Below are the code and all the weights of a small trained network. Each question names an input and a class and asks about switching units off, where a switched-off unit gives its printed mean instead of its output.

import numpy as np


def w(rows, s, z=0):
    codes = np.array(rows[::2]) - 128.0
    scale = np.full(codes.shape[1], s)
    scale[-1] = z or s
    return codes * scale


def norm(h):
    return h / np.sqrt((h * h).mean(-1, keepdims=True) + 1e-5)


def f(y):
    return y / 2 * (1 + np.tanh(0.7978845608 * (y + 0.044715 * y**3)))


def log_softmax(a):
    a = a - a.max(-1, keepdims=True)
    return a - np.log(np.exp(a).sum(-1, keepdims=True))


def net(x, mask):
    res = np.array(x, float).reshape(1, 5) / 4 @ E
    u = 0
    for l in range(3):
        y = f(norm(res) @ A[l][:, :-1].T + A[l][:, -1])
        res = res + np.where(mask[u : u + 11], y, B[l][:, -1]) @ B[l][:, :-1]
        u += 11
    return log_softmax(norm(res)[-1] @ U[:, :-1].T + U[:, -1])


A, B = {}, {}
E = w([
[193,71,2,40],'x0',
[119,114,34,206],'x1',
[24,12,209,112],'x2',
[105,159,103,114],'x3',
[112,158,113,107],'x4',
],0.0067)
A[0] = w([
[173,185,200,139,85],'0.n0',
[168,222,177,129,99],'0.n1',
[93,205,146,89,133],'0.n2',
[91,157,129,78,51],'0.n3',
[137,115,166,170,222],'0.n4',
[160,177,88,54,144],'0.n5',
[215,80,64,2,154],'0.n6',
[13,67,115,97,213],'0.n7',
[85,85,44,48,131],'0.n8',
[185,117,162,190,136],'0.n9',
[87,121,170,183,1],'0.n10',
],0.0095,0.0027)
B[0] = w([
[35,90,52,191,155],'0.n0',
[72,83,101,155,169],'0.n1',
[95,88,142,176,152],'0.n2',
[254,114,107,156,124],'0.n3',
[105,209,126,120,166],'0.n4',
[73,144,178,112,182],'0.n5',
[185,151,64,95,255],'0.n6',
[85,85,217,132,217],'0.n7',
[155,68,105,175,195],'0.n8',
[51,156,92,143,145],'0.n9',
[130,117,157,128,151],'0.n10',
],0.0069,0.0066)
A[1] = w([
[131,114,115,127,117],'1.n0',
[147,112,161,148,165],'1.n1',
[181,71,158,124,102],'1.n2',
[5,186,129,111,253],'1.n3',
[181,127,151,22,156],'1.n4',
[129,117,179,93,141],'1.n5',
[195,193,162,93,87],'1.n6',
[98,217,99,199,112],'1.n7',
[122,82,81,87,94],'1.n8',
[156,84,93,187,44],'1.n9',
[130,116,115,69,22],'1.n10',
],0.011,0.0019)
B[1] = w([
[122,119,125,143,131],'1.n0',
[152,142,84,96,139],'1.n1',
[101,137,67,63,152],'1.n2',
[188,25,181,202,254],'1.n3',
[79,188,180,153,191],'1.n4',
[163,91,200,84,151],'1.n5',
[76,136,92,120,138],'1.n6',
[91,121,67,170,220],'1.n7',
[50,107,155,36,165],'1.n8',
[3,50,124,147,140],'1.n9',
[80,158,146,143,137],'1.n10',
],0.0072,0.0064)
A[2] = w([
[91,174,135,214,125],'2.n0',
[147,151,233,140,42],'2.n1',
[129,67,254,167,110],'2.n2',
[66,107,65,109,179],'2.n3',
[149,34,180,32,87],'2.n4',
[126,89,28,119,37],'2.n5',
[163,134,176,41,249],'2.n6',
[5,86,153,145,56],'2.n7',
[94,124,102,130,115],'2.n8',
[177,184,92,74,240],'2.n9',
[28,129,189,141,10],'2.n10',
],0.01,0.0018)
B[2] = w([
[92,112,149,107,184],'2.n0',
[217,149,173,134,160],'2.n1',
[177,133,79,144,255],'2.n2',
[153,144,148,119,173],'2.n3',
[2,131,117,117,209],'2.n4',
[169,167,147,146,171],'2.n5',
[64,236,177,187,177],'2.n6',
[195,134,79,56,208],'2.n7',
[124,73,116,11,138],'2.n8',
[183,152,188,148,176],'2.n9',
[244,171,118,107,175],'2.n10',
],0.0088,0.0072)
U = w([
[137,99,115,206,123],'0',
[54,164,80,201,104],'1',
[161,240,117,61,206],'2',
[208,194,45,98,1],'3',
[174,132,247,115,117],'4',
[193,86,175,149,157],'5',
[31,157,194,43,118],'6',
[84,101,95,44,188],'7',
],0.016,0.0025)

Each question gives the input, the list of numbers given to net, and the class t.
The units are the neurons (one row each of A and B). Each row of codes is followed by its name. A weight is (code - 128) times the scale printed after its matrix; where a second scale follows, it is the last column's (A, B and U).
mask holds one flag per neuron, layer by layer. A switched-off neuron (its flag False) gives its mean, the last column of its row in B, instead of its output. The means were averaged over made-up inputs and are rounded, as every weight is.
A unit's drop is (log p(t) with every unit on - log p(t) with that unit switched off) / (log p(t) with every unit on - log p(t) with every unit switched off).
The circuit of an input: a set's keep is (log p(t) with only the set's units on - log p(t) with every unit switched off) / (log p(t) with every unit on - log p(t) with every unit switched off). Starting from the 12 units with the biggest drops (on a tie, the unit counted first), units are removed one at a time, each time the one whose removal leaves the highest keep (on an exact tie, the one counted first), for as long as the keep stays at least 0.8.
circuit, biggest first: the units of the circuit, biggest drop first
most important unit: the unit with the biggest drop
k most important neurons: the k neurons with the biggest drops, biggest first
top k neurons in layer l: the k neurons of layer l with the biggest drops, biggest first
input [0,-4,-1,0,2], class 0: circuit, biggest first : [1.n3; 0.n0]
input [0,-2,5,7,3], class 4: circuit, biggest first : [2.n10]
input [6,-1,7,0,4], class 6: circuit, biggest first : [2.n4; 0.n7]
input [-1,1,-8,5,8], class 1: circuit, biggest first : [2.n7; 2.n10; 1.n7]
input [7,0,-5,6,-7], class 2: circuit, biggest first : [1.n3; 0.n5; 2.n2]
input [3,7,8,-3,-4], class 7: circuit, biggest first : [1.n3; 2.n7]
input [-4,-4,-2,-1,0], class 0: circuit, biggest first : [1.n3; 0.n0]
input [0,0,4,7,0], class 4: 3 most important neurons : [0.n7; 0.n6; 2.n1]
input [-4,-7,0,4,0], class 0: 2 most important neurons : [1.n3; 0.n0]
input [-3,3,-5,4,7], class 1: top 2 neurons in layer 1 : [1.n7; 1.n5]
input [-1,6,-8,3,-2], class 1: top 3 neurons in layer 2 : [2.n7; 2.n10; 2.n2]
input [2,0,-3,6,-2], class 2: top 2 neurons in layer 0 : [0.n5; 0.n0]
input [-6,-1,0,0,-5], class 0: top 2 neurons in layer 0 : [0.n0; 0.n7]
input [5,0,5,7,5], class 6: circuit, biggest first : [0.n7]
input [0,-4,-7,-4,-4], class 0: top 2 neurons in layer 2 : [2.n4; 2.n6]
input [2,-8,3,-6,-7], class 6: 2 most important neurons : [2.n4; 1.n2]
input [4,-2,0,-3,-8], class 2: 3 most important neurons : [0.n6; 1.n3; 0.n7]
input [3,-3,0,1,-7], class 2: top 2 neurons in layer 0 : [0.n6; 0.n7]
input [-2,1,-5,0,3], class 1: 2 most important neurons : [1.n7; 0.n7]
input [5,-1,-5,-4,8], class 2: most important unit : 0.n5
input [-8,-6,-5,5,-3], class 0: 2 most important neurons : [1.n3; 0.n0]
input [-7,-4,-1,5,-6], class 0: top 2 neurons in layer 0 : [0.n0; 0.n7]
